Below is a small trained network, with its code and all its weights. Each question gives an input and a class and asks what happens when units are switched off, that is, made to give their printed mean instead of their output.

import numpy as np


def w(rows, s, z=0):
    codes = np.array(rows[::2]) - 128.0
    scale = np.full(codes.shape[1], s)
    scale[-1] = z or s
    return codes * scale


def f(y):
    return y / 2 * (1 + np.tanh(0.7978845608 * (y + 0.044715 * y**3)))


def log_softmax(a):
    a = a - a.max(-1, keepdims=True)
    return a - np.log(np.exp(a).sum(-1, keepdims=True))


def net(x, mask):
    res = np.array(x, float).reshape(1, 6) / 4 @ E
    y = f(res @ A[0][:, :-1].T + A[0][:, -1])
    res = res + np.where(mask, y, B[0][:, -1]) @ B[0][:, :-1]
    return log_softmax(res[-1] @ U[:, :-1].T + U[:, -1])


A, B = {}, {}
E = w([
[234,104,64,100],'x0',
[169,167,103,52],'x1',
[61,2,154,201],'x2',
[193,233,56,193],'x3',
[238,116,129,175],'x4',
[106,66,39,79],'x5',
],0.0056)
A[0] = w([
[117,222,163,97,76],'neuron 1',
[118,122,126,112,98],'neuron 2',
[167,95,103,127,66],'neuron 3',
[104,101,151,99,75],'neuron 4',
[114,224,184,162,61],'neuron 5',
[148,118,94,124,45],'neuron 6',
[100,79,245,51,113],'neuron 7',
[125,123,131,131,52],'neuron 8',
[144,123,86,123,48],'neuron 9',
[106,112,152,116,115],'neuron 10',
[39,109,122,155,121],'neuron 11',
[26,106,54,48,118],'neuron 12',
[112,102,82,107,35],'neuron 13',
[150,62,94,129,53],'neuron 14',
[140,123,122,115,67],'neuron 15',
[140,56,56,160,103],'neuron 16',
[142,119,110,128,50],'neuron 17',
[92,110,147,141,169],'neuron 18',
[100,123,62,104,3],'neuron 19',
[197,116,96,158,149],'neuron 20',
[106,109,156,110,97],'neuron 21',
[71,176,87,236,130],'neuron 22',
[127,122,135,124,95],'neuron 23',
[132,122,137,121,89],'neuron 24',
[110,137,78,251,137],'neuron 25',
[152,144,115,112,107],'neuron 26',
[139,113,127,168,161],'neuron 27',
[143,121,97,125,58],'neuron 28',
[108,155,130,139,80],'neuron 29',
[146,127,121,122,124],'neuron 30',
[166,173,144,85,30],'neuron 31',
[148,166,75,105,139],'neuron 32',
[125,145,184,134,65],'neuron 33',
[127,132,93,126,40],'neuron 34',
],0.015,0.0064)
B[0] = w([
[160,202,110,94,176],'neuron 1',
[135,126,137,125,123],'neuron 2',
[111,127,96,132,140],'neuron 3',
[151,104,145,134,154],'neuron 4',
[2,191,114,115,192],'neuron 5',
[119,134,107,109,124],'neuron 6',
[138,14,145,119,255],'neuron 7',
[129,103,119,102,109],'neuron 8',
[113,133,108,99,127],'neuron 9',
[129,98,133,131,155],'neuron 10',
[108,90,165,129,232],'neuron 11',
[170,149,244,102,246],'neuron 12',
[102,147,144,112,131],'neuron 13',
[137,164,107,153,155],'neuron 14',
[133,124,129,118,114],'neuron 15',
[162,184,137,146,192],'neuron 16',
[126,128,115,115,114],'neuron 17',
[104,106,132,142,200],'neuron 18',
[117,124,161,89,128],'neuron 19',
[133,105,78,198,204],'neuron 20',
[133,95,132,131,153],'neuron 21',
[130,137,206,141,222],'neuron 22',
[130,117,128,123,118],'neuron 23',
[135,117,127,120,116],'neuron 24',
[153,163,179,192,222],'neuron 25',
[156,139,119,146,143],'neuron 26',
[122,128,125,167,166],'neuron 27',
[121,132,110,110,122],'neuron 28',
[113,158,138,119,124],'neuron 29',
[147,131,124,144,133],'neuron 30',
[187,130,111,157,148],'neuron 31',
[166,185,108,139,192],'neuron 32',
[86,124,114,111,134],'neuron 33',
[130,132,108,96,115],'neuron 34',
],0.04,0.0076)
U = w([
[31,106,83,119,138],'0',
[113,109,66,112,12],'1',
[96,153,182,149,154],'2',
[146,171,92,243,151],'3',
[183,136,145,177,181],'4',
[144,80,74,151,59],'5',
[168,106,40,220,93],'6',
[79,63,212,254,168],'7',
],0.0069,0.011)

Each question gives the input, the list of numbers given to net, and the class t.
The units are the neurons (one row each of A and B). Each row of codes is followed by its name. A weight is (code - 128) times the scale printed after its matrix; where a second scale follows, it is the last column's (A, B and U).
mask holds one flag per neuron, in row order. A switched-off neuron (its flag False) gives its mean, the last column of its row in B, instead of its output. The means were averaged over made-up inputs and are rounded, as every weight is.
A unit's drop is (log p(t) with every unit on - log p(t) with that unit switched off) / (log p(t) with every unit on - log p(t) with every unit switched off).
The circuit of an input: a set's keep is (log p(t) with only the set's units on - log p(t) with every unit switched off) / (log p(t) with every unit on - log p(t) with every unit switched off). Starting from the 12 units with the biggest drops (on a tie, the unit counted first), units are removed one at a time, each time the one whose removal leaves the highest keep (on an exact tie, the one counted first), for as long as the keep stays at least 0.8.
units of the circuit, in order: the units of the circuit, biggest drop first
top k neurons: the k neurons with the biggest drops, biggest first
drop when u is switched off: that unit's drop, to one decimal
input [8,0,3,0,2,-2], class 6: units of the circuit, in order -> (neuron 12; neuron 22)
input [5,7,-6,0,0,-3], class 3: units of the circuit, in order -> (neuron 7; neuron 32)
input [-1,6,4,5,-8,0], class 2: units of the circuit, in order -> (neuron 7; neuron 20)
input [8,-8,8,-4,6,-2], class 3: units of the circuit, in order -> (neuron 16; neuron 14)
input [-6,4,-2,6,1,-8], class 2: units of the circuit, in order -> (neuron 5)
input [2,6,7,5,6,-8], class 3: top 4 neurons -> (neuron 7; neuron 11; neuron 12; neuron 20)
input [-7,1,-6,3,8,-6], class 3: units of the circuit, in order -> (neuron 12; neuron 7)
input [5,-8,-1,8,-6,6], class 3: top 2 neurons -> (neuron 7; neuron 32)
input [3,3,-4,1,-2,6], class 4: top 2 neurons -> (neuron 12; neuron 5)
input [-6,-8,-4,7,-2,-4], class 2: top 2 neurons -> (neuron 1; neuron 5)
input [0,-5,-3,-4,-2,-7], class 0: drop when neuron 25 is switched off -> 0.2
input [0,0,0,4,6,-6], class 3: drop when neuron 7 is switched off -> 0.4
input [8,6,-6,-7,-1,-2], class 4: drop when neuron 11 is switched off -> -0.1
input [3,5,-2,8,6,4], class 3: units of the circuit, in order -> (neuron 32)
